In the rows, 128 means zero.
Each row is followed by its class.
[ 89 109  93 124 162 174  77 186 112 140 110 152 156 149 113  95  90 100
 134 146  62 104 148 110 123 107 125 112 134 118 131 116 113 144 195 160
 171 105 149 174 163  90 148  89 146 127  89 209 122 108] : k_42
[143  66  78 178 154 132 107 167 120 138 147  92 204 146  62 135  96 122
 188 166 113  50 118 154  89  93 217 137 117 156 101 140 129 135 139 164
 148 130  61 134 143  65 122  68 133 112 119 132 137 129] : k_393
[182  65 157 134 185 117 153 152 123 168 148 165 131 109 171 133  81 166
 142 173 125 137 135 129 144 191 113 252 200 146 141 136 134  82 136 154
 203 112 153 110 126 140 144 151  96 122  88 121 132 106] : k_138
[125 138 147 127 150 116 135 128 119 155 132 130 130 121 108 112 119 112
 103 117 151 119 126 135 124 157 138 140 126 116 119 140  91 147 153 139
 131 135 130 136 119 123 132 148 130 118 137 130 123 141] : k_42
[136 147 116 141 157 124 152 126 106 142 135 137 127 130 110 120 135 116
 108 126 142 131 129 126 119 151 150 127 141 141 134 136 128 151 151 128
 135 143 150 138 139 140 150 148 138 119 131 123 128 131] : k_458
[111 142 154 147 112 132 106  85 160 117 158  90 153 149 135 133 118 132
 202  85 163 170 135 119 159 144 129 158 129  99 111 130 119 125  95 134
 125 115 126  89 146 119 110 125 105 147 109  89 139 118] : k_867
[ 70 145 163 122 145  99 112 136 133 176 125 133  95 125 103 115 150 108
 151 129 147 164 160 154  89 147 158 104 108 100 144 145  98 158 137  88
 115 158 171 128 106 146 127 171 147 131 126 123 136 184] : k_393
[107 150 120 130 150 127 149 130  96 137 114 131 132 119  93 113 128  90
 122 123 136 132 125 134 114 144 129 132 130 124 136 127  89 158 154 127
 134 133 129 137 126 125 156 135 147 107 134 114 116 105] : k_393
[148  92 173 137 143 134 116 149  96 132 164 128 135 163 177 144 103 135
 179  77  73  98 115 163 116 105 106 159 111 114 116 184 178 148 138 164
 133 129  87  43 105 125  85 136 124 149 163 139  94  96] : k_705
[164 116 127  97 134 118 115 126 189 131 130 163 122  82 117 117 144 106
  93  49 114 165 112  88 123 195 216 106 129 155 110 132  76 159 147 107
 141 158 120  78  74 129 119 153 133 149 193 118 162 113] : k_138
[106 117 136 113 100 152 141 147 143 122 144  81 107 145 102 139 183  89
 183 171 108 157 123 147 147 140 131 170 120 119 119 147  95 146 111 109
 135 104 181 130 141 108 120 135 128 143 129 156 127 116] : k_393
[167 147  74 132  61 117 138 152 175 117 146 110 144 150 116 120 172 185
  64  84 134 146  89 117 165 124 129 144 109 162 116 108 104 135 102 100
 101 152 125 138  75 125 118 115 152 134 158 125  98  51] : k_522
[105 102 115 126 133 139 131 113 133 123 141 145 146 138 137 123 135 134
 143 149 134 132 131 116 142 115 129 119 148 145 130 133 131 153 104 139
 137 132 142 122 130 127 141 117 141 122 103 142 124 155] : k_867
[137  81 134 106 131  96 149 122  97 130 183 187 134 128  59 129 114 150
  96 106 125 100 118 123 144 170 110 162 118 134 161 139 176 140 134 143
 121 163 130 122  98 112 127 164 148 105 133 108 100 127] : k_393
[135 136 122 145 155 138 141 126 111 153 134 124 130 100 115 104 138 109
 132 133 136 144 124 129 112 147 135 136 135 137 115 141 102 150 141 119
 143 137 138 130 119 129 147 144 139 113 155 124 123 134] : k_276
[106 190 102 142 102 133 155 152 156 121  88 133 118 113 124  91 146 127
 128 134 163 120 120 117  56 135 133 150 147 166 115  83  74 130 121  56
 148 104 131 159 146 145 117 134 164 138 175 161 114  90] : k_867
[122  84  63 131 100 102 150 143 110 116 160  93 109 170 135 185 143 179
 129  84 149 162 100  93 121 155 144 172 120 198 126 179  95  87  49 124
 128 113  99  90 106 136  89 111 145 122 127 136 108  72] : k_42
[126 152 129 122 147 134 141 128 110 153 107 150 142 122 105 114 130 102
 136 133 146 112 130 146 128 146 141 131 132 132 122 134  84 158 157 130
 128 132 140 129 127 127 160 142 137 119 132 103 114 109] : k_393
[165 139 110 164 148 115 134 158  75 152 204 145 186 120 131 112 142 119
 147 104 126  77 103 156 138 139 157 167 109 138 121 143 156 127 110 134
 137 133  71 154 165  92 124 103 145 156 185 106 127 208] : k_458
[ 62 147 117 145 203  87 130 153 164 134 185 134 143 108 133 129 113 167
 121 178 138 119 180 152 132  92 168 124 133 157 147 130 101 157 125 181
 149 138 170 103 129 156 129 106 119  59 130 143  85 169] : k_705
[ 94 139 120 105 161 135 109 123 109 152 136 156 110 130 138 114 120 130
 121 116  66 147 122 106 137 115  71 112 116 167 131 136  98 135  86 129
 128 134 186 147 112 138 162  98 147  98 153  67 114  99] : k_276
[104 113 130 123 141 147 129 119 124 116 120 129 134 143 128 122 128 146
 137 157 125 131 141 124 135 105 134 105 134 140 130 134 143 144 106 142
 117 134 139 129 141 125 140 118 128 131 111 118 138 144] : k_705
[141 143 109 144 154 145 109 115  41 125 131 103 140 148  82 143 138  93
 135 130 122 104 112  79 125 121 126 147 167 138 175 138 195 107 121 217
 156 140  71 144 167  78 137 153  78 127 181 141  82 151] : k_705
[176  80  76 140 134 130 107 120  97 102 119 101 136 159 137 154  68 223
 133 118 108  50 129 124 116 110  97 118 122 171 138 134 206  55  86 108
 117 130  72 149 124 117 128 100 104 119 159 154  93  94] : k_276
[148 121 127 125 160 127 150 122  93 138 122 126 140 131 108 108 131 133
 131 121 142 139 126 143 128 135 138 138 134 115 135 125  97 127 147 139
 122 137 120 135 132 131 149 129 116 122 154 113 113 115] : k_138
[105  95 115 127 133 133 128 119 132 116 142 132 142 138 132 124 133 141
 139 155 133 139 130 113 135 116 128 119 145 136 136 129 140 136 102 141
 139 135 137 128 127 127 139 114 138 120 111 148 120 149] : k_867
[110  91 116 126 135 134 127 119 131 117 142 134 138 140 131 125 129 146
 145 157 136 133 132 114 129 118 137 118 141 139 130 127 135 137 100 141
 134 137 140 132 129 124 141 112 135 123 112 144 128 149] : k_867
[117 108 101 124 145 131 130 122 124 119 135 143 135 149 117 124 121 147
 131 143 123 128 137 107 135 117 124 110 140 159 133 130 151 133  93 144
 124 147 147 136 139 130 138 108 133 120 108 124 139 153] : k_458
[ 72 105 205 116 148 118 116 193 154 165 126 118  86 170 114 119  91 149
 140 111  89 119 129 127 101  83 148 113 114  76 145 137 102 128 135 118
 103  98 141 134 112 125  77 132 108 158 124 135 138 167] : k_138
[ 73 166 104 126 129 115 165 129 165 160 160 144 123 147 125 139 147 179
 148 140 123 142 163 114 107 135 132  79 158 169  99 132 119 168 104 122
 194 114  97 127 117 149 150  80 151 143 104 164 115 152] : k_276
[111 105 101 124 144 129 129 122 119 119 135 138 130 151 115 124 122 145
 131 141 126 130 138 101 143 118 127 110 136 157 136 129 149 131  94 142
 119 143 154 133 142 129 135 102 136 122 107 127 136 151] : k_458
[117 190 114 120 104  96  98 131  85  51 163 140 124 105 123 111 100 126
  89  77 126 111 134 133 156 116  99 110  68 107 135  81 157 113 132  99
  58 132 146 139 144 122 107  96 166 125 185 165 103 145] : k_705
[127 143 175 108 166 112 152 121 133 106 106  78 122 148  91 127 114 150
 130 125 118 118 114 172 122 129 100 160 132  79 133 126  67 128 126 123
 101 109 142 127 127 148 105 134 112 104 152 102 123  61] : k_138
[108 115 123 121 138 130 130 126 122 130 114 143 129 143 114 124 134 132
 146 154 132 120 136 119 139 119 126 118 139 149 130 130 115 137  96 137
 125 139 144 128 127 121 147 108 131 124 107 118 124 132] : k_393
[124  76 155  99 142 129 140 119  82 121  97 145 131 144 120 124 113 164
 142 156 101 126 111 124 126 113 111 143 148  98 109 144 153  95 123 120
 100 157 133 101 161 152 136  83 107 102 148  95  69  62] : k_138
[135 156 206 154 124 130  96 179 172 137 189 163 134 158 148 156 131 130
 109 158 107  42 101 157 121 123 179 179 165 163 109 126 140 171 151 165
 171 115  93 118 143  73 167  96 113 159 112 169  75 173] : k_867
[118 143 106 151 101 135 176 149 199 186 141 112 141 122  84 105 139 173
  63 162 129 126 109 139 105 116 188 138 156 185  53 151  23 129 125  56
 106 103 165 118 106 146 120  77 157 107 108  96 132  97] : k_42
[124 154 129 131 150 124 151 130 106 145 113 122 146 123 107 120 126 101
 137 124 147 125 126 140 125 135 136 132 124 128 124 126  87 150 147 138
 116 120 141 132 122 132 161 134 129 119 138 109 103 111] : k_393
[153  37 227 142 145 121  99 149 154 181 114  88  87 154 173 142 148  89
 162 211  97 143 128 167 113 132 127 167 175 147 102 139 124 182 124 145
 186 110 123 117 115 101 144 118  94 140 126 180 147 151] : k_276
[123 139 133 130 134 130 140 122 113 134 144 118 134 108 119 114 135  92
 122 128 147 141 121 138 130 148 148 138 133 116 127 128  91 155 154 127
 135 117 132 128 124 123 143 147 144 117 148 146 122 154] : k_867
[ 80 102 130 138 187 141 146 109  86 172 120  59 111 155 120 158 108 150
 146 114 124 143 155 149 118 180 124 159 136 105 151 131 103 151 130 127
 144  99 146 160 120 129 144 154 116 117 168  90 158 116] : k_705
[135 145 128 144 153 121 159 129  94 144 136 130 130 133 104 124 130 104
 108 113 130 133 129 141 127 151 142 146 133 136 137 126 121 143 154 129
 126 130 147 137 137 128 143 149 148 109 149 113 130 130] : k_458
[108 122  91 162 162 152 101 134 157 145  90 166 151 129  94 117 111 178
 130 171 125  32 162 112  26 179 163 135 142 150 130  77  99 146 161 129
 203 137 100 166 135 120 141 134 160 105  65 145 166 133] : k_276
[ 95 147 165 117 132 107 140 131 121 165 144 131 109 156 105 131  95 152
 110 125 137 106 110 110 132 109 134 164 114  84 134 147 155 143 126 155
  89 172 158 125  97 136 125 136  87 129 135 122  53 167] : k_42
[107 107 122 126 130 146 129 119 118 122 125 127 136 142 129 120 127 145
 133 157 125 129 133 117 128 105 134 107 137 150 127 136 135 146 105 142
 130 139 131 120 136 122 137 113 131 128 114 122 135 138] : k_705
[121  93  96 149 138 151 139 182 116 191  94 130 157 145 135 133  63  56
 172  82 136  93 142 114 130 158 176 220 151 144 111 114 126 194 196 138
 155  96 109 110 112 104  98 122 121 143 194 128 122 101] : k_138
[129 130 146 138 146 127 154 126 121 157 129 131 132 117 115 110 131 107
  98 124 144 144 125 134 117 148 147 134 140 126 111 137  96 158 145 136
 147 129 132 134 118 126 141 150 128 116 138 132 126 135] : k_42
[138 142 103 160 130  98 130  88 196 125 138  80 126 122 122 102 130 112
 120  97 171 113 159 153  94 182 165 145  81 179  89 101  92 198 139  83
 113 129 144 138 116 156 141  98 173 132  81 118 139 138] : k_42
[ 98 136 149 114 129 138 122 122 172  99 111  93  76 135  84 153 146 124
  61 126 140 151 121  93 129 168 126 150 145 146 130 126 110 150 138 133
 132 113 150 111 124 128 133 133 124 116 127 125 130  16] : k_522
[131 142 131 134 152 130 143 120  99 141 144 142 138 109 100 111 120 125
 124 131 132 140 131 130 126 136 122 128 130 125 133 128 133 143 151 140
 144 131 125 135 127 125 153 141 130 110 151 137 102 126] : k_276
[124 138 131 139 132 131 153 121 108 141 150 127 147 118 119 117 131  99
 109 122 138 134 120 133 125 137 142 143 149 120 131 133 102 157 149 131
 148 119 119 125 121 123 146 147 136 109 150 141 113 133] : k_867
[125 144 137 129 153 131 129 121 109 154 137 127 131 111 102 117 132 109
 127 133 127 138 127 129 116 152 129 131 133 128 133 137 110 153 149 137
 154 133 132 133 125 123 150 152 131 113 149 126 115 130] : k_276
[121 145 142 132 163 131 143 140 103 148 118 117 127 129 105 115 122 132
 114 120 134 129 141 141 127 133 138 134 135 127 131 130 118 144 159 134
 127 135 138 139 140 120 150 149 135 123 140 146 111 106] : k_522
[ 91  79  81 137  95 162 141 139 125 190 121 134 204 144 147 154 108 177
 120 215 153  85 136 131  78 159 125 182 191 147  97 166 202 151 150  81
 171 152 116 127 193 155 155 114 118 121  46 109  96  79] : k_522
[100 114 126 121 135 143 125 119 113 119 123 130 135 146 132 125 127 145
 129 160 124 131 137 121 133 107 129 109 140 143 134 136 140 149 103 149
 130 142 128 121 137 127 143 109 133 125 106 115 131 139] : k_705
[ 84 164 108 155  95 128 117 124 141 174 102 120  65 161 141 150 176  90
 125 164 149 131 141 150  61 134 130 138 123 164 132  97 106 178 149  96
 172 118 139 126 134 149 120 112 140 140 147 146 137 123] : k_458
[129  98 141 131 139 144 132 119  83 125 125 114 127 153 144 137 102 165
 185 108 154 123 133 171 171 131  97 168 101 116 121 138 119 129  95 128
  76  97 128 112 131 134 142 112 120 133 110  85  92 126] : k_393
[136 165 121 138 137 125 133  67 135 109 166 119 157  96  99 154 163 129
 109 105 131  94 161 120 181 159 160 162  93 162 164 140 129  76 117 131
 136  89 172  83 110 122 109 161 145 123 193 125 152  96] : k_705
[137 163 176 114 115 129 135 133 120 144 125 144 100 137 127 132  83 148
 106  97 108 135 131 184 158 115 145 140 138 131 117 118  70 153 147 113
 111 111 117 107 115 106 132 154 109 106 163 124 120 137] : k_705
[161 131 134 109 162  79 104 118 121 137 132 140 134 160 119 127  97 158
 114  80 131 113 106 133 131 128 118 146 134 143 170 135  87 133 118 144
 119 153  99 136 106 124 145 136  94 130 126 118 117 106] : k_138
[149 121 142 134 130 107 142 142 118  92  92  77 136 132 124 128 134 123
  79 136 117 108 109  91  78 118 155 135 147 145 128 124 106 110  65 124
 127 155 148 130  85 138 128 132 134 109 154 135 121 106] : k_138
[ 66 139 142 122 128 145 115 114  63 165 160  99 109 161  90 131  91 154
 108  61 108 145 127 101 168 114  73 154 109 113 169 140 162 130 118 136
  95 154 171 142 112  93 164 146 112 129 150 121  56 146] : k_522
[ 77 117 111 157 102 143 119 158 169 116 120 133 186 162 146 136  86 120
 134 156 125 142 178 125 128 133 167 168 154 138 123  80 186 189 147 116
 130 139 113 111 150 120 132  58 162 129  54 146 133 130] : k_276
[ 78 126 128 121 160 120 127 117  93 133 141 107 157 159  68 125 116 191
 169 101 138 108 129 134 121 115  90 155  95 112 155 148 166 109 108 134
  65 121 135 147 128 132 118 137 131 134 163 100  80 125] : k_705
[168 130 124 138 119 143 122 131 149 119 147  83 121 157 147  97 106 149
 162 118 119 159 144 150 122  57 133  85  90 138 111 134  89  99  78 133
 145 113 147 144 129 112 110 124  78 143 161 149 152  73] : k_42
[129 143 134 125 143 128 150 124 109 133 143 130 137 122 121 125 131 107
 117 126 149 138 127 143 132 160 145 146 143 115 138 128 100 155 153 133
 145 121 129 141 125 126 152 159 137 114 150 134 122 127] : k_867
[133 142 127 127 153 126 146 128  97 134 116 140 128 120 104 113 128 115
 124 124 146 120 127 143 117 148 139 125 128 133 131 132  88 144 145 118
 121 136 136 139 129 125 164 143 135 119 136 120 120 109] : k_393
[140 145 132 132 152 129 144 123 102 150 129 129 130 115 113 113 119 118
 125 130 132 133 128 134 127 139 133 130 124 131 127 123 105 150 146 130
 129 130 147 142 121 127 152 144 131 115 156 126 117 126] : k_276
[124 138 135 129 161 129 151 120 120 149 129 130 131 123 106 104 126 115
 110 122 143 129 127 139 122 145 146 132 125 124 116 140  88 160 151 137
 128 136 137 143 127 128 152 139 130 115 130 124 119 133] : k_42
[138 119 112  96 134  96 167 134 131 142 143 112 148 170  80 138  72 204
 139  81 146 171 124 122 111 135 153  96 113 169 128 132 109 125  92 128
  87 131 152 159 128 145 150 159 115 125 121  77 118 104] : k_458
[130 149 134 138 160 123 143 122  92 152 128 133 128 140 111 125 133 117
 115 121 139 126 136 137 122 148 137 130 131 128 142 127 125 139 149 140
 120 133 150 134 133 138 146 146 140 125 141 116 128 143] : k_458
[121 159 126 124 146 137 149 129 106 143 123 136 142 123  90 107 130  99
 132 121 138 117 128 139 132 133 131 130 125 130 127 134  85 156 145 133
 121 123 139 134 125 122 154 136 136 120 141 106 112 113] : k_393
[121 149 134 136 152 129 140 128 101 149 114 139 142 120 110 124 140 100
 145 129 144 128 128 148 128 151 126 144 135 117 124 128  95 146 150 134
 137 121 126 132 130 123 155 139 129 119 143 114 115 115] : k_393
[102 101 123 121 149 132 129 134 133 142 125 124 132 143 114 124 120 160
 125 155 125 127 136 111 141 107 129 122 143 154 128 137 147 140 108 147
 134 150 141 128 134 118 141 107 131 126 111 137 119 115] : k_522
[106 104  91 149 112 138 143 149 143 116 167 158 143 171 105 127 134 120
 152 113 110 118 128 144 121 118  88 171 103 167 125 120 164 143 127 138
 100 116 129 115 151 124  76 106 172 112 106  79 137 125] : k_458
[103 111  76 138 121 164 168 169 106 108 136 167 178 135 120 113  86 146
  70  86 112 126 151 125 101 124 114 136 146 128  99 143 133 149 131  63
  72  81 143 134 139 164 113 126 159  96 110 126 146  86] : k_458
[150 120 100 130 165 134 121  98 100 146  95 144 137 144 151 133 101 137
 110  89 154 161 118 124 106 162 109 136 148 165 140 123  91 170 124 165
 139 165 157 120  96 140 162 169 123 115 107 115 126  88] : k_42
[119 111 122 123 133 135 116 117 123 128 128 138 126 137 128 127 124 147
 141 158 119 143 131 110 145 108 121 112 139 153 129 134 140 134  94 142
 135 146 133 118 124 123 142 101 127 117 114 132 117 135] : k_276
[115 111 108 132 142 130 134 119 115 125 133 144 137 150 120 128 131 144
 135 147 128 129 136 106 142 120 128 124 139 153 135 134 149 129  93 144
 133 144 156 126 135 133 136 113 140 121 101 122 135 143] : k_458
[118 130 107 103 151 128 161 101  86 116 105 113 146 157  80 122 113 129
 152 112 131  90 142 141 158 126  88 153 114 120 125 153 139 141 107 133
  89 150 170 155  87 140 145 147 146  92 149  88  93 114] : k_138
[112 101 118 123 129 133 130 116 137 113 138 135 138 140 134 126 132 141
 136 154 132 129 130 116 133 116 132 120 146 147 132 128 133 141  98 141
 140 135 133 123 123 127 140 116 138 120 111 147 121 144] : k_867
[118 144 115 150 122 165 119 149 152 171 118 124 125 124 122 118 159 148
 173 127 120 163 155 186 164 122 200 183 113 173 136 138  97 110 155  52
  93  83 181  88 149 126  92 129 165 155 182 123 128 101] : k_705
[122 131 131 132 145 136 149 127  99 150 144 130 142 119 119 116 136 106
 118 130 137 142 123 134 112 150 146 138 145 110 134 132 104 157 154 136
 150 134 137 140 115 124 157 161 138 115 154 139 117 142] : k_867
[129  79  73 143 154 162 123 104 128 165 201 110 179 138 102 145  54 186
 107 113 131 103 165 114 112 172 130 146 145 165 104 131 163 177 152 184
 190 138 117 119 132 117 179 108  93 104  90  93 112  69] : k_522
[ 72 100 133 122 145 149 150 145  67 164 135  95 167 154 104 135 143 138
 161 138 116 162 147 141 104 162  99 169 124  64 136 137 129 153 118 156
 153 130 151 150 132 131 117 167 159 119 112 109 142 114] : k_522
[134 150 130 139 155 131 142 118 109 150 137 128 137 115 102 106 132 116
 127 130 129 142 126 129 125 139 131 134 139 127 129 133 118 151 143 133
 143 136 115 139 129 123 155 134 128 115 147 122 114 129] : k_276
[ 81  98 117  94 116 149 136 158 131 148 161 123 115 144 119 119  83 131
 132 106  71 157 113 124  99 113 109  91 120 104 112 152  89 158 153 101
 125  80 142 135 130 145 111 123 144 123 102 128 132 109] : k_867
[125 138 140 137 159 141 148 121  84 154 118 132 142 119 116 111 125 128
 118 140 132 123 132 142 115 141 140 138 142 118 124 126 106 157 151 144
 148 124 129 139 126 126 160 145 132 116 154 112 125 122] : k_705
